Below is a small trained network, with its code and all its weights. Each question gives an input and a class and asks what happens when units are switched off, that is, made to give their printed mean instead of their output.

import numpy as np


def w(rows, s, z=0):
    codes = np.array(rows[::2]) - 128.0
    scale = np.full(codes.shape[1], s)
    scale[-1] = z or s
    return codes * scale


def norm(h):
    return h / np.sqrt((h * h).mean(-1, keepdims=True) + 1e-5)


def f(y):
    return np.maximum(y, 0)


def log_softmax(a):
    a = a - a.max(-1, keepdims=True)
    return a - np.log(np.exp(a).sum(-1, keepdims=True))


def net(x, mask):
    res = np.array(x, float).reshape(1, 4) / 4 @ E
    u = 0
    for l in range(2):
        y = f(norm(res) @ A[l][:, :-1].T + A[l][:, -1])
        res = res + np.where(mask[u : u + 11], y, B[l][:, -1]) @ B[l][:, :-1]
        u += 11
    return log_softmax(norm(res)[-1] @ U[:, :-1].T + U[:, -1])


A, B = {}, {}
E = w([
[147,114,84,96,127,206],'x0',
[133,24,117,94,45,83],'x1',
[161,69,125,183,139,147],'x2',
[26,108,3,145,195,97],'x3',
],0.0056)
A[0] = w([
[77,194,106,78,106,112,164],'L0N0',
[212,33,121,209,184,143,3],'L0N1',
[91,51,113,182,196,148,255],'L0N2',
[113,171,117,158,203,144,60],'L0N3',
[134,92,20,52,96,254,61],'L0N4',
[66,157,147,76,87,184,65],'L0N5',
[79,189,100,23,48,86,2],'L0N6',
[59,100,183,163,147,17,95],'L0N7',
[91,250,105,60,85,133,30],'L0N8',
[94,23,86,56,52,79,30],'L0N9',
[130,189,149,160,170,161,169],'L0N10',
],0.0079,0.0038)
B[0] = w([
[119,108,107,133,211,152,194],'L0N0',
[141,50,231,211,185,147,180],'L0N1',
[90,108,140,83,214,133,255],'L0N2',
[94,157,170,163,102,164,184],'L0N3',
[213,192,81,151,131,33,220],'L0N4',
[160,121,156,167,173,131,150],'L0N5',
[131,1,212,226,201,114,177],'L0N6',
[254,152,24,121,138,112,203],'L0N7',
[156,101,213,179,227,136,175],'L0N8',
[36,90,121,202,22,120,229],'L0N9',
[145,112,80,156,69,130,214],'L0N10',
],0.0091,0.006)
A[1] = w([
[104,46,176,133,204,135,92],'L1N0',
[92,206,116,200,150,189,115],'L1N1',
[81,111,178,7,126,106,9],'L1N2',
[100,195,125,189,101,196,91],'L1N3',
[205,166,61,141,125,54,113],'L1N4',
[75,201,122,178,166,178,108],'L1N5',
[195,74,119,149,166,93,125],'L1N6',
[87,128,90,65,153,70,99],'L1N7',
[209,171,221,96,42,205,103],'L1N8',
[56,157,39,89,197,153,99],'L1N9',
[62,85,131,110,20,152,108],'L1N10',
],0.011,0.014)
B[1] = w([
[81,178,235,146,173,173,204],'L1N0',
[140,92,97,201,48,120,205],'L1N1',
[52,96,11,202,247,10,128],'L1N2',
[123,91,53,187,37,116,158],'L1N3',
[218,240,82,88,61,197,196],'L1N4',
[143,107,153,176,60,135,191],'L1N5',
[156,237,127,152,149,167,254],'L1N6',
[111,126,196,60,155,120,148],'L1N7',
[80,104,109,43,181,82,206],'L1N8',
[134,88,163,13,128,76,193],'L1N9',
[80,134,94,193,99,133,167],'L1N10',
],0.012,0.0074)
U = w([
[108,50,83,239,20,78,169],'0',
[147,130,200,221,225,145,149],'1',
[248,209,41,126,117,107,142],'2',
[80,64,143,41,178,50,173],'3',
[104,184,109,160,104,150,192],'4',
[74,107,78,110,112,221,8],'5',
[70,102,70,101,112,246,8],'6',
[50,129,78,105,104,234,8],'7',
],0.016,0.014)

Each question gives the input, the list of numbers given to net, and the class t.
The units are the neurons (one row each of A and B). Each row of codes is followed by its name. A weight is (code - 128) times the scale printed after its matrix; where a second scale follows, it is the last column's (A, B and U).
mask holds one flag per neuron, layer by layer. A switched-off neuron (its flag False) gives its mean, the last column of its row in B, instead of its output. The means were averaged over made-up inputs and are rounded, as every weight is.
A unit's drop is (log p(t) with every unit on - log p(t) with that unit switched off) / (log p(t) with every unit on - log p(t) with every unit switched off).
The circuit of an input: a set's keep is (log p(t) with only the set's units on - log p(t) with every unit switched off) / (log p(t) with every unit on - log p(t) with every unit switched off). Starting from the 12 units with the biggest drops (on a tie, the unit counted first), units are removed one at a time, each time the one whose removal leaves the highest keep (on an exact tie, the one counted first), for as long as the keep stays at least 0.8.
circuit, biggest first: the units of the circuit, biggest drop first
k most important neurons of layer l: the k neurons of layer l with the biggest drops, biggest first
drop of u: that unit's drop, to one decimal
input [-6,4,0,7], class 3: 2 most important neurons of layer 0 => L0N2, L0N4
input [-5,-8,-1,7], class 0: circuit, biggest first => L1N1, L1N5
input [-4,-2,-2,2], class 2: circuit, biggest first => L0N7
input [3,2,1,4], class 3: 2 most important neurons of layer 0 => L0N2, L0N7
input [1,-4,2,6], class 3: circuit, biggest first => L0N2, L1N9
input [-7,5,-8,4], class 1: circuit, biggest first => L0N6, L1N0
input [-8,-7,6,5], class 2: circuit, biggest first => L0N7, L1N4
input [-1,6,-7,-7], class 1: 4 most important neurons of layer 0 => L0N6, L0N10, L0N5, L0N3
input [8,-6,7,3], class 2: 3 most important neurons of layer 0 => L0N4, L0N9, L0N6
input [-7,0,-1,7], class 2: 2 most important neurons of layer 1 => L1N4, L1N8
input [-1,-5,-3,-8], class 3: 2 most important neurons of layer 0 => L0N4, L0N7
input [3,2,-2,4], class 3: 3 most important neurons of layer 0 => L0N2, L0N7, L0N10
input [5,-5,-2,6], class 3: 4 most important neurons of layer 0 => L0N2, L0N7, L0N9, L0N0
input [8,-4,-8,8], class 1: circuit, biggest first => L0N8
input [-3,-8,-8,-8], class 0: 2 most important neurons of layer 1 => L1N1, L1N6
input [-2,5,-4,-7], class 3: 2 most important neurons of layer 1 => L1N8, L1N1
input [-5,6,7,3], class 1: 2 most important neurons of layer 0 => L0N1, L0N2
input [8,-1,3,8], class 2: 3 most important neurons of layer 1 => L1N4, L1N8, L1N0
input [8,-6,3,7], class 2: 4 most important neurons of layer 1 => L1N8, L1N4, L1N1, L1N5
input [8,7,-1,7], class 2: circuit, biggest first => L0N4
input [-3,-6,-6,-4], class 0: 2 most important neurons of layer 0 => L0N2, L0N10
input [-3,-8,-6,-8], class 0: 2 most important neurons of layer 1 => L1N1, L1N3
input [5,3,8,4], class 1: drop of L0N1 => 0.9
input [5,-8,-4,-2], class 0: drop of L1N10 => 0.0
input [-1,3,6,-3], class 1: drop of L0N1 => 0.1
input [-4,-3,4,8], class 3: drop of L0N2 => 0.6
input [4,-3,-5,-7], class 3: circuit, biggest first => L1N8
